Below is a small trained network, with its code and all its weights. Each question gives an input and a target symbol and asks what happens when units are switched off, that is, made to give their printed mean instead of their output.

import numpy as np


def w(rows, s, z=0):
    codes = np.array(rows[::2]) - 128.0
    scale = np.full(codes.shape[1], s)
    scale[-1] = z or s
    return codes * scale


def norm(h):
    return h / np.sqrt((h * h).mean(-1, keepdims=True) + 1e-5)


def f(y):
    return y / 2 * (1 + np.tanh(0.7978845608 * (y + 0.044715 * y**3)))


def softmax(a):
    e = np.exp(a - a.max(-1, keepdims=True))
    return e / e.sum(-1, keepdims=True)


def log_softmax(a):
    a = a - a.max(-1, keepdims=True)
    return a - np.log(np.exp(a).sum(-1, keepdims=True))


def net(x, mask):
    ids = ['Φδεζθω'.index(c) for c in x.split()]
    T = len(ids)
    res = E[ids] + P[:T]
    u = 0
    for l in range(2):
        q, k, v = (norm(res) @ M[l].T for M in (Q, K, V))
        z = softmax(np.where(np.tri(T) > 0, q @ k.T / 4**0.5, -1e9)) @ v
        res = res + np.where(mask[u], z, O[l][:, -1]) @ O[l][:, :-1]
        u += 1
        y = f(norm(res) @ A[l][:, :-1].T + A[l][:, -1])
        res = res + np.where(mask[u : u + 4], y, B[l][:, -1]) @ B[l][:, :-1]
        u += 4
    return log_softmax(norm(res)[-1] @ U[:, :-1].T + U[:, -1])


Q, K, V, O, A, B = {}, {}, {}, {}, {}, {}
E = w([
[111,103,214,133,65,98,194,189,181,165,104,90],'Φ',
[152,179,103,84,136,111,104,183,123,161,130,124],'δ',
[160,145,56,127,109,149,185,89,213,185,176,167],'ε',
[84,160,226,100,223,102,82,164,156,187,83,99],'ζ',
[91,103,80,122,48,116,156,117,254,137,105,124],'θ',
[148,168,133,61,163,82,159,64,200,95,88,115],'ω',
],0.016)
P = w([
[94,159,130,146,102,137,80,116,57,87,199,141],'0',
[46,107,106,84,118,93,182,101,9,167,123,152],'1',
[150,144,171,151,149,113,171,120,65,76,147,190],'2',
[198,152,106,158,78,128,71,79,117,192,62,98],'3',
[72,91,111,60,143,145,147,157,119,153,128,143],'4',
[136,162,175,155,139,148,161,132,91,80,144,183],'5',
[139,127,87,154,111,80,70,109,83,102,255,78],'6',
[87,65,106,73,163,153,145,169,184,133,129,150],'7',
[144,169,178,148,155,158,175,146,112,84,141,158],'8',
[191,138,126,158,74,90,93,91,86,207,92,108],'9',
[98,50,104,91,155,154,147,173,218,113,126,153],'10',
[142,183,176,146,146,168,174,142,128,93,149,136],'11',
],0.014)
Q[0] = w([
[207,195,91,143,88,89,101,148,134,251,150,116],'0.h1',
[113,172,98,93,188,103,155,136,123,48,248,175],'0.h1',
[194,144,97,154,147,241,142,173,102,129,42,221],'0.h1',
[55,139,117,156,80,133,155,64,158,154,111,183],'0.h1',
],0.011)
K[0] = w([
[149,156,89,165,110,96,92,122,109,148,201,58],'0.h1',
[188,175,95,95,127,186,159,120,105,138,38,195],'0.h1',
[136,111,118,92,146,202,127,180,108,102,247,168],'0.h1',
[95,109,119,152,108,110,170,57,193,135,147,132],'0.h1',
],0.014)
V[0] = w([
[163,57,218,206,35,141,112,153,178,138,202,104],'0.h1',
[226,183,119,152,43,117,179,160,3,169,166,116],'0.h1',
[131,177,126,177,148,107,47,34,168,183,127,126],'0.h1',
[126,250,240,191,171,36,71,181,197,172,114,86],'0.h1',
],0.0045)
O[0] = w([
[68,108,3,192,132,131,53,160,74,103,123,58,127],'0.h1',
[138,29,54,121,242,194,218,227,197,34,50,114,113],'0.h1',
[206,52,207,74,75,112,66,155,79,127,71,182,135],'0.h1',
[186,159,49,206,91,74,168,130,19,88,11,250,252],'0.h1',
],0.0058,0.0028)
A[0] = w([
[134,99,100,167,56,166,227,96,172,94,157,116,140],'0.n1',
[122,91,186,233,201,224,230,36,139,41,130,62,8],'0.n2',
[58,76,68,81,67,149,181,162,145,152,111,165,28],'0.n3',
[251,149,254,119,164,120,147,97,158,162,148,192,5],'0.n4',
],0.0055,0.0027)
B[0] = w([
[131,163,134,51,154,125,107,224,82,126,95,167,254],'0.n1',
[175,80,213,162,2,134,68,107,120,169,149,242,136],'0.n2',
[98,65,147,64,162,143,171,72,143,95,183,80,203],'0.n3',
[143,66,79,137,178,176,122,147,175,118,156,127,215],'0.n4',
],0.0096,0.004)
Q[1] = w([
[82,56,180,160,130,163,163,170,97,88,173,141],'1.h1',
[105,250,171,150,181,174,150,141,139,71,157,206],'1.h1',
[164,158,168,150,95,102,107,178,133,73,102,183],'1.h1',
[141,111,88,106,137,54,110,144,121,105,239,150],'1.h1',
],0.012)
K[1] = w([
[87,152,218,176,69,185,212,217,143,190,104,102],'1.h1',
[48,82,214,118,254,188,138,62,66,175,98,150],'1.h1',
[120,124,170,169,219,80,35,139,61,176,38,105],'1.h1',
[123,180,51,102,137,111,124,124,217,223,71,162],'1.h1',
],0.0089)
V[1] = w([
[162,151,218,122,218,105,126,15,33,48,95,19],'1.h1',
[66,158,126,101,174,59,130,192,125,252,174,195],'1.h1',
[135,98,27,104,170,128,253,45,141,219,184,144],'1.h1',
[152,141,151,165,241,136,56,148,66,196,117,133],'1.h1',
],0.0049)
O[1] = w([
[124,80,88,110,132,174,152,186,102,152,174,145,87],'1.h1',
[162,148,83,106,142,135,141,81,86,62,94,119,254],'1.h1',
[84,139,152,120,143,98,162,176,6,175,121,91,148],'1.h1',
[90,127,166,53,172,94,160,124,209,143,121,142,149],'1.h1',
],0.011,0.0058)
A[1] = w([
[147,141,129,69,133,106,142,126,134,113,74,79,141],'1.n1',
[147,132,124,97,164,124,185,150,128,101,96,140,97],'1.n2',
[79,80,81,71,195,182,204,146,254,93,123,130,81],'1.n3',
[177,74,141,129,96,170,108,170,116,174,173,143,3],'1.n4',
],0.014,0.0053)
B[1] = w([
[76,112,124,104,124,138,142,153,117,127,167,142,207],'1.n1',
[121,130,133,168,113,132,82,112,164,145,136,100,204],'1.n2',
[86,136,157,203,140,113,44,252,161,199,168,167,248],'1.n3',
[151,73,86,100,140,200,89,133,105,95,154,119,134],'1.n4',
],0.019,0.017)
U = w([
[73,193,196,18,150,111,170,156,34,123,135,98,234],'Φ',
[86,121,111,199,144,124,58,207,184,182,214,167,26],'δ',
[139,166,31,208,233,92,170,178,113,57,95,66,182],'ε',
[156,155,177,207,79,94,2,20,48,177,204,30,42],'ζ',
[185,68,143,107,144,242,51,142,46,109,153,135,112],'θ',
[191,177,174,87,116,87,160,131,121,89,105,245,251],'ω',
],0.0047,0.0029)

Each question gives the input, a string of symbols that net reads in full, and the target symbol t.
The units are the heads (4 rows each of Q, K, V and O) and the neurons (one row each of A and B). Each row of codes is followed by its name. A weight is (code - 128) times the scale printed after its matrix; where a second scale follows, it is the last column's (O, A, B and U).
mask holds one flag per unit, layer by layer, with each layer's heads first. A switched-off unit (its flag False) gives its mean, the last column of its rows in O or B, instead of its output. The means were averaged over made-up inputs and are rounded, as every weight is.
A unit's drop is (log p(t) with every unit on - log p(t) with that unit switched off) / (log p(t) with every unit on - log p(t) with every unit switched off).
The circuit of an input: a set's keep is (log p(t) with only the set's units on - log p(t) with every unit switched off) / (log p(t) with every unit on - log p(t) with every unit switched off). Starting from all 10 units, units are removed one at a time, each time the one whose removal leaves the highest keep (on an exact tie, the one counted first), for as long as the keep stays at least 0.8.
units of the circuit, in order: the units of the circuit, biggest drop first
unit that matters most: the unit with the biggest drop
k most important neurons: the k neurons with the biggest drops, biggest first
k most important neurons of layer l: the k neurons of layer l with the biggest drops, biggest first
input ε ζ ζ θ ε ε ζ δ, target Φ: units of the circuit, in order : [1.h1, 1.n3]
input Φ ζ θ ω, target ε: units of the circuit, in order : [0.h1, 1.n3]
input ε ζ θ ζ θ ζ Φ, target ω: units of the circuit, in order : [0.h1, 1.n3, 1.h1]
input ε ε ε θ δ ζ ζ, target ζ: units of the circuit, in order : [1.n3, 1.h1]
input δ θ δ, target ε: unit that matters most : 1.h1
input ζ Φ ω θ θ θ ω ω δ Φ, target θ: units of the circuit, in order : [1.n4, 1.h1, 1.n3]
input θ θ ζ Φ ω θ ω, target ε: 3 most important neurons of layer 1 : [1.n3, 1.n1, 1.n2]
input θ ω θ δ Φ θ ε θ θ, target Φ: units of the circuit, in order : [1.h1, 1.n3, 0.h1, 1.n2]
input δ ε Φ θ Φ ζ ζ δ ζ θ, target ω: units of the circuit, in order : [1.n3, 0.h1, 1.n2]
input Φ θ Φ θ δ ε, target θ: 2 most important neurons : [0.n2, 1.n3]
input ζ Φ ε ε, target ω: 3 most important neurons : [1.n3, 1.n2, 0.n3]
input θ ζ θ ε θ ω ζ, target Φ: units of the circuit, in order : [1.n3, 1.n2]
input θ Φ Φ ζ Φ θ θ, target ω: 2 most important neurons : [1.n3, 1.n2]
input ε ζ ε θ θ ω ζ Φ, target Φ: units of the circuit, in order : [1.h1, 0.h1, 1.n3, 1.n2]
input ω θ δ ω ω θ, target Φ: units of the circuit, in order : [1.h1, 1.n3, 1.n2, 0.h1]
input θ ζ θ ε δ θ ζ Φ, target Φ: units of the circuit, in order : [1.h1, 1.n3, 1.n2]
input Φ δ ζ θ ε Φ δ, target ζ: 2 most important neurons : [1.n3, 1.n1]
input Φ ω Φ, target ω: 2 most important neurons : [0.n2, 1.n3]
input Φ Φ Φ θ ε ζ δ ω, target Φ: most important neuron of layer 0 : [0.n1]
input ζ θ Φ ζ, target ω: 3 most important neurons : [1.n3, 0.n3, 1.n2]
input θ θ ω, target ζ: most important neuron of layer 0 : [0.n4]
